Below are the code and all the weights of a small trained network. Each question names an input and a class and asks about switching units off, where a switched-off unit gives its printed mean instead of its output.

import numpy as np


def w(rows, s, z=0):
    codes = np.array(rows[::2]) - 128.0
    scale = np.full(codes.shape[1], s)
    scale[-1] = z or s
    return codes * scale


def f(y):
    return np.maximum(y, 0)


def log_softmax(a):
    a = a - a.max(-1, keepdims=True)
    return a - np.log(np.exp(a).sum(-1, keepdims=True))


def net(x, mask):
    res = np.array(x, float).reshape(1, 3) / 4 @ E
    y = f(res @ A[0][:, :-1].T + A[0][:, -1])
    res = res + np.where(mask, y, B[0][:, -1]) @ B[0][:, :-1]
    return log_softmax(res[-1] @ U[:, :-1].T + U[:, -1])


A, B = {}, {}
E = w([
[115,185,38],'x0',
[194,127,151],'x1',
[103,250,185],'x2',
],0.016)
A[0] = w([
[88,188,61,166],'N0',
[191,208,142,110],'N1',
[104,134,4,200],'N2',
[77,144,197,100],'N3',
[72,80,161,211],'N4',
[161,216,123,62],'N5',
[171,121,83,97],'N6',
[101,112,28,209],'N7',
[170,131,103,120],'N8',
[108,66,109,193],'N9',
[111,182,174,253],'N10',
[248,132,95,223],'N11',
],0.013,0.0043)
B[0] = w([
[128,73,47,234],'N0',
[29,38,160,216],'N1',
[210,144,74,246],'N2',
[170,224,124,199],'N3',
[19,132,83,192],'N4',
[31,35,161,216],'N5',
[197,162,167,167],'N6',
[222,113,101,227],'N7',
[146,127,101,154],'N8',
[135,1,131,206],'N9',
[23,153,135,240],'N10',
[192,107,215,209],'N11',
],0.0082,0.013)
U = w([
[96,45,129,224],'0',
[182,115,101,56],'1',
[92,240,113,225],'2',
[77,157,52,4],'3',
[160,61,199,125],'4',
[235,161,170,169],'5',
[136,148,247,32],'6',
],0.013,0.0038)

Each question gives the input, the list of numbers given to net, and the class t.
The units are the neurons (one row each of A and B). Each row of codes is followed by its name. A weight is (code - 128) times the scale printed after its matrix; where a second scale follows, it is the last column's (A, B and U).
mask holds one flag per neuron, in row order. A switched-off neuron (its flag False) gives its mean, the last column of its row in B, instead of its output. The means were averaged over made-up inputs and are rounded, as every weight is.
A unit's drop is (log p(t) with every unit on - log p(t) with that unit switched off) / (log p(t) with every unit on - log p(t) with every unit switched off).
The circuit of an input: a set's keep is (log p(t) with only the set's units on - log p(t) with every unit switched off) / (log p(t) with every unit on - log p(t) with every unit switched off). Starting from all 12 units, units are removed one at a time, each time the one whose removal leaves the highest keep (on an exact tie, the one counted first), for as long as the keep stays at least 0.8.
units of the circuit, in order: the units of the circuit, biggest drop first
unit that matters most: the unit with the biggest drop
k most important neurons: the k neurons with the biggest drops, biggest first
drop of u: that unit's drop, to one decimal
input [-7,-4,8], class 2: unit that matters most -> N3
input [-2,3,-3], class 4: units of the circuit, in order -> [N11; N0]
input [0,3,3], class 6: units of the circuit, in order -> [N0; N2]
input [3,3,0], class 5: 3 most important neurons -> [N9; N4; N10]
input [-1,5,4], class 6: 2 most important neurons -> [N0; N9]
input [2,1,5], class 0: 3 most important neurons -> [N5; N1; N2]
input [-6,3,4], class 6: 3 most important neurons -> [N0; N2; N1]
input [8,-3,0], class 1: units of the circuit, in order -> [N7; N2]
input [8,0,7], class 3: 4 most important neurons -> [N9; N11; N10; N2]
input [4,-7,7], class 3: 2 most important neurons -> [N0; N5]
input [-5,0,6], class 2: 2 most important neurons -> [N3; N11]
input [2,-8,-2], class 1: 2 most important neurons -> [N7; N2]
input [6,2,4], class 0: 3 most important neurons -> [N5; N1; N3]
input [5,7,3], class 0: units of the circuit, in order -> [N1]
input [4,-1,6], class 3: 2 most important neurons -> [N9; N11]
input [5,-5,8], class 3: drop of N5 -> 0.1
input [6,-8,8], class 3: drop of N0 -> 0.4
input [-3,-8,1], class 2: drop of N5 -> 0.2
